Below are the code and all the weights of a small trained network. Each question names an input and a class and asks about switching units off, where a switched-off unit gives its printed mean instead of its output.

import numpy as np


def w(rows, s, z=0):
    codes = np.array(rows[::2]) - 128.0
    scale = np.full(codes.shape[1], s)
    scale[-1] = z or s
    return codes * scale


def f(y):
    return np.maximum(y, 0)


def log_softmax(a):
    a = a - a.max(-1, keepdims=True)
    return a - np.log(np.exp(a).sum(-1, keepdims=True))


def net(x, mask):
    res = np.array(x, float).reshape(1, 7) / 4 @ E
    y = f(res @ A[0][:, :-1].T + A[0][:, -1])
    res = res + np.where(mask, y, B[0][:, -1]) @ B[0][:, :-1]
    return log_softmax(res[-1] @ U[:, :-1].T + U[:, -1])


A, B = {}, {}
E = w([
[127,129,126,128,130,132,129,131,132,128,126,127],'x0',
[130,130,131,130,131,131,125,128,125,127,124,130],'x1',
[142,129,56,96,157,181,23,11,103,134,155,119],'x2',
[206,140,98,174,200,108,128,114,184,44,172,146],'x3',
[146,250,128,139,120,121,134,133,114,146,138,43],'x4',
[128,128,130,128,127,128,126,128,129,125,128,126],'x5',
[132,128,126,130,131,131,132,127,126,131,125,128],'x6',
],0.012)
A[0] = w([
[150,131,126,148,150,115,129,126,151,100,140,137,187],'n0',
[119,43,128,117,130,130,126,125,137,119,121,188,254],'n1',
[142,130,135,156,142,100,149,144,150,108,133,134,132],'n2',
[166,135,95,139,171,138,98,97,143,96,159,134,72],'n3',
[122,113,109,107,130,151,104,107,118,138,133,127,217],'n4',
[144,247,130,132,123,123,133,132,116,139,138,55,147],'n5',
[108,125,119,95,117,158,106,108,100,154,125,120,129],'n6',
[142,165,140,147,123,111,146,141,136,127,131,103,128],'n7',
[89,124,172,123,79,112,164,168,116,152,90,125,220],'n8',
[139,129,137,153,139,110,146,146,157,105,132,136,182],'n9',
[143,228,130,134,123,123,132,132,115,137,137,59,147],'n10',
[144,128,137,159,139,105,148,145,152,109,136,132,130],'n11',
[107,125,118,91,116,156,105,104,97,157,125,119,134],'n12',
[142,134,133,156,139,106,151,145,150,103,134,138,134],'n13',
[118,52,128,120,128,136,126,125,139,119,120,189,248],'n14',
],0.013,0.0051)
B[0] = w([
[128,120,131,132,119,126,169,127,178,119,127,170,186],'n0',
[127,58,175,107,135,129,150,207,135,95,124,148,241],'n1',
[159,125,142,158,99,99,124,110,180,106,106,147,174],'n2',
[72,143,100,94,178,187,186,118,144,169,183,158,212],'n3',
[125,108,155,87,144,132,117,169,102,113,125,116,204],'n4',
[133,255,56,164,118,126,113,68,119,155,128,87,250],'n5',
[165,109,141,110,106,102,81,162,74,93,89,85,196],'n6',
[124,161,115,156,129,116,121,79,150,147,133,123,177],'n7',
[66,151,99,86,188,184,183,116,142,173,191,148,255],'n8',
[136,123,132,140,111,112,151,118,189,115,114,170,182],'n9',
[130,241,67,163,122,129,111,74,124,159,126,97,235],'n10',
[156,126,140,163,97,95,117,107,172,109,100,143,174],'n11',
[159,125,133,109,100,119,85,164,74,99,92,81,203],'n12',
[149,126,138,156,103,94,127,109,181,112,108,146,175],'n13',
[120,58,180,103,147,126,133,200,131,90,124,147,234],'n14',
],0.01,0.015)
U = w([
[49,85,160,64,214,223,192,161,142,132,242,173,253],'0',
[57,162,87,134,198,215,169,86,127,203,236,115,135],'1',
[202,70,188,163,65,41,150,157,162,71,22,166,74],'2',
[216,151,121,197,11,19,106,86,165,132,57,120,14],'3',
[167,62,201,95,107,94,41,180,60,79,23,90,144],'4',
[219,151,105,129,3,118,37,120,54,133,35,73,87],'5',
],0.0066,0.0018)

Each question gives the input, the list of numbers given to net, and the class t.
The units are the neurons (one row each of A and B). Each row of codes is followed by its name. A weight is (code - 128) times the scale printed after its matrix; where a second scale follows, it is the last column's (A, B and U).
mask holds one flag per neuron, in row order. A switched-off neuron (its flag False) gives its mean, the last column of its row in B, instead of its output. The means were averaged over made-up inputs and are rounded, as every weight is.
A unit's drop is (log p(t) with every unit on - log p(t) with that unit switched off) / (log p(t) with every unit on - log p(t) with every unit switched off).
The circuit of an input: a set's keep is (log p(t) with only the set's units on - log p(t) with every unit switched off) / (log p(t) with every unit on - log p(t) with every unit switched off). Starting from the 12 units with the biggest drops (on a tie, the unit counted first), units are removed one at a time, each time the one whose removal leaves the highest keep (on an exact tie, the one counted first), for as long as the keep stays at least 0.8.
circuit, biggest first: the units of the circuit, biggest drop first
k most important neurons: the k neurons with the biggest drops, biggest first
drop of u: that unit's drop, to one decimal
input [4,-5,2,-1,-3,-7,-5], class 4: 2 most important neurons -> (n8 n3)
input [-5,-3,-1,5,4,3,-3], class 3: circuit, biggest first -> (n8)
input [-5,-6,-6,0,1,-2,0], class 1: 3 most important neurons -> (n8 n1 n14)
input [2,-6,7,5,0,-8,-7], class 0: 2 most important neurons -> (n5 n10)
input [8,2,-8,1,2,-6,5], class 3: 2 most important neurons -> (n3 n11)
input [4,-5,4,1,-1,-6,4], class 0: 2 most important neurons -> (n3 n5)
input [5,-8,-7,1,3,-4,7], class 3: 4 most important neurons -> (n3 n11 n2 n13)
input [7,6,2,2,0,-1,8], class 0: 2 most important neurons -> (n5 n10)
input [-4,7,1,-3,8,-3,-3], class 5: 2 most important neurons -> (n3 n8)
input [5,-5,-7,0,4,-2,4], class 1: 3 most important neurons -> (n8 n6 n12)
input [-6,1,-1,8,-2,0,-8], class 2: drop of n8 -> 0.6
input [-4,-2,3,-8,1,-2,4], class 5: drop of n2 -> 0.0
input [2,7,-4,5,7,-3,-6], class 3: drop of n12 -> 0.0
input [-4,-4,-8,3,-1,-3,-1], class 2: most important neuron -> (n5)
